Below are the code and all the weights of a small trained network. Each question names an input and a class and asks about switching units off, where a switched-off unit gives its printed mean instead of its output.

import numpy as np


def w(rows, s, z=0):
    codes = np.array(rows[::2]) - 128.0
    scale = np.full(codes.shape[1], s)
    scale[-1] = z or s
    return codes * scale


def f(y):
    return y / 2 * (1 + np.tanh(0.7978845608 * (y + 0.044715 * y**3)))


def log_softmax(a):
    a = a - a.max(-1, keepdims=True)
    return a - np.log(np.exp(a).sum(-1, keepdims=True))


def net(x, mask):
    res = np.array(x, float).reshape(1, 4) / 4 @ E
    y = f(res @ A[0][:, :-1].T + A[0][:, -1])
    res = res + np.where(mask, y, B[0][:, -1]) @ B[0][:, :-1]
    return log_softmax(res[-1] @ U[:, :-1].T + U[:, -1])


A, B = {}, {}
E = w([
[201,70,212],'x0',
[131,129,128],'x1',
[254,165,41],'x2',
[108,5,52],'x3',
],0.0042)
A[0] = w([
[131,3,44,93],'n0',
[167,148,103,62],'n1',
[72,170,62,27],'n2',
[123,106,119,72],'n3',
[90,116,143,3],'n4',
[33,94,206,59],'n5',
[183,84,200,74],'n6',
[117,166,124,54],'n7',
[106,148,106,91],'n8',
[171,141,96,64],'n9',
[112,159,123,96],'n10',
[106,29,60,65],'n11',
[198,145,80,47],'n12',
[54,193,60,79],'n13',
[122,133,125,151],'n14',
[130,148,142,54],'n15',
[89,162,93,89],'n16',
[127,137,137,219],'n17',
[148,164,143,80],'n18',
[134,227,178,92],'n19',
[102,132,148,69],'n20',
[110,49,78,69],'n21',
[53,110,182,96],'n22',
[100,145,91,22],'n23',
[32,210,42,76],'n24',
[216,146,71,65],'n25',
[94,160,92,73],'n26',
[128,222,171,68],'n27',
[38,100,197,75],'n28',
[196,141,90,50],'n29',
[143,241,189,72],'n30',
[224,145,67,55],'n31',
[141,125,145,24],'n32',
[124,148,139,103],'n33',
[149,244,196,77],'n34',
[201,67,220,67],'n35',
[48,195,39,57],'n36',
[222,144,68,72],'n37',
[115,127,118,3],'n38',
[44,95,193,53],'n39',
[110,83,95,37],'n40',
[116,110,110,6],'n41',
[238,31,253,59],'n42',
[132,134,129,181],'n43',
[110,65,86,41],'n44',
[112,86,98,49],'n45',
[212,142,77,106],'n46',
[175,132,112,79],'n47',
],0.0084,0.004)
B[0] = w([
[214,79,229,206],'n0',
[110,165,157,95],'n1',
[167,214,102,100],'n2',
[148,157,153,84],'n3',
[127,210,165,65],'n4',
[15,193,160,198],'n5',
[169,169,75,141],'n6',
[163,153,141,83],'n7',
[139,149,118,102],'n8',
[101,167,149,98],'n9',
[140,131,125,109],'n10',
[202,116,213,156],'n11',
[73,177,155,119],'n12',
[159,176,60,157],'n13',
[124,120,123,153],'n14',
[148,156,151,78],'n15',
[143,152,100,114],'n16',
[105,76,104,250],'n17',
[143,138,160,107],'n18',
[181,86,194,194],'n19',
[121,156,148,92],'n20',
[181,128,194,130],'n21',
[48,154,145,179],'n22',
[165,206,137,67],'n23',
[169,192,35,192],'n24',
[39,165,151,155],'n25',
[147,160,109,100],'n26',
[186,102,182,160],'n27',
[24,175,158,195],'n28',
[80,173,144,113],'n29',
[201,102,219,204],'n30',
[27,165,148,159],'n31',
[150,169,141,61],'n32',
[135,130,138,112],'n33',
[208,101,228,220],'n34',
[181,190,54,170],'n35',
[175,210,62,158],'n36',
[25,158,148,168],'n37',
[157,197,153,52],'n38',
[43,194,168,168],'n39',
[175,172,182,81],'n40',
[168,197,168,55],'n41',
[205,235,2,239],'n42',
[115,100,117,191],'n43',
[175,156,191,98],'n44',
[173,170,180,84],'n45',
[35,128,142,177],'n46',
[103,149,132,105],'n47',
],0.031,0.002)
U = w([
[3,81,125,81],'0',
[76,36,92,253],'1',
[123,41,153,72],'2',
[106,100,39,84],'3',
],0.0067,0.0061)

Each question gives the input, the list of numbers given to net, and the class t.
The units are the neurons (one row each of A and B). Each row of codes is followed by its name. A weight is (code - 128) times the scale printed after its matrix; where a second scale follows, it is the last column's (A, B and U).
mask holds one flag per neuron, in row order. A switched-off neuron (its flag False) gives its mean, the last column of its row in B, instead of its output. The means were averaged over made-up inputs and are rounded, as every weight is.
A unit's drop is (log p(t) with every unit on - log p(t) with that unit switched off) / (log p(t) with every unit on - log p(t) with every unit switched off).
The circuit of an input: a set's keep is (log p(t) with only the set's units on - log p(t) with every unit switched off) / (log p(t) with every unit on - log p(t) with every unit switched off). Starting from the 12 units with the biggest drops (on a tie, the unit counted first), units are removed one at a time, each time the one whose removal leaves the highest keep (on an exact tie, the one counted first), for as long as the keep stays at least 0.8.
units of the circuit, in order: the units of the circuit, biggest drop first
most important unit: the unit with the biggest drop
k most important neurons: the k neurons with the biggest drops, biggest first
drop of u: that unit's drop, to one decimal
input [0,4,-6,5], class 0: units of the circuit, in order	[n5; n28]
input [-8,-5,-6,-1], class 3: most important unit	n24
input [-5,-5,-4,7], class 2: units of the circuit, in order	[n0; n11]
input [-8,1,-1,7], class 3: units of the circuit, in order	[n24; n36]
input [5,0,-4,2], class 3: 2 most important neurons	[n42; n35]
input [-1,-3,3,6], class 2: units of the circuit, in order	[n0; n11]
input [-6,-2,-3,-7], class 2: units of the circuit, in order	[n34; n30]
input [7,-4,-3,7], class 2: 4 most important neurons	[n0; n11; n21; n24]
input [-2,3,-6,-7], class 2: 2 most important neurons	[n34; n30]
input [-7,0,4,-1], class 3: 2 most important neurons	[n24; n36]
input [-4,2,-3,-6], class 2: 2 most important neurons	[n34; n30]
input [-4,-6,-8,8], class 0: 4 most important neurons	[n5; n28; n39; n22]
input [-5,-1,5,-6], class 2: 4 most important neurons	[n34; n30; n19; n27]
input [0,-6,-7,-5], class 0: most important neuron	[n5]
input [-6,-2,-1,0], class 3: drop of n36	0.1
input [8,6,3,-3], class 3: drop of n42	0.5
input [1,0,8,2], class 0: drop of n14	0.0
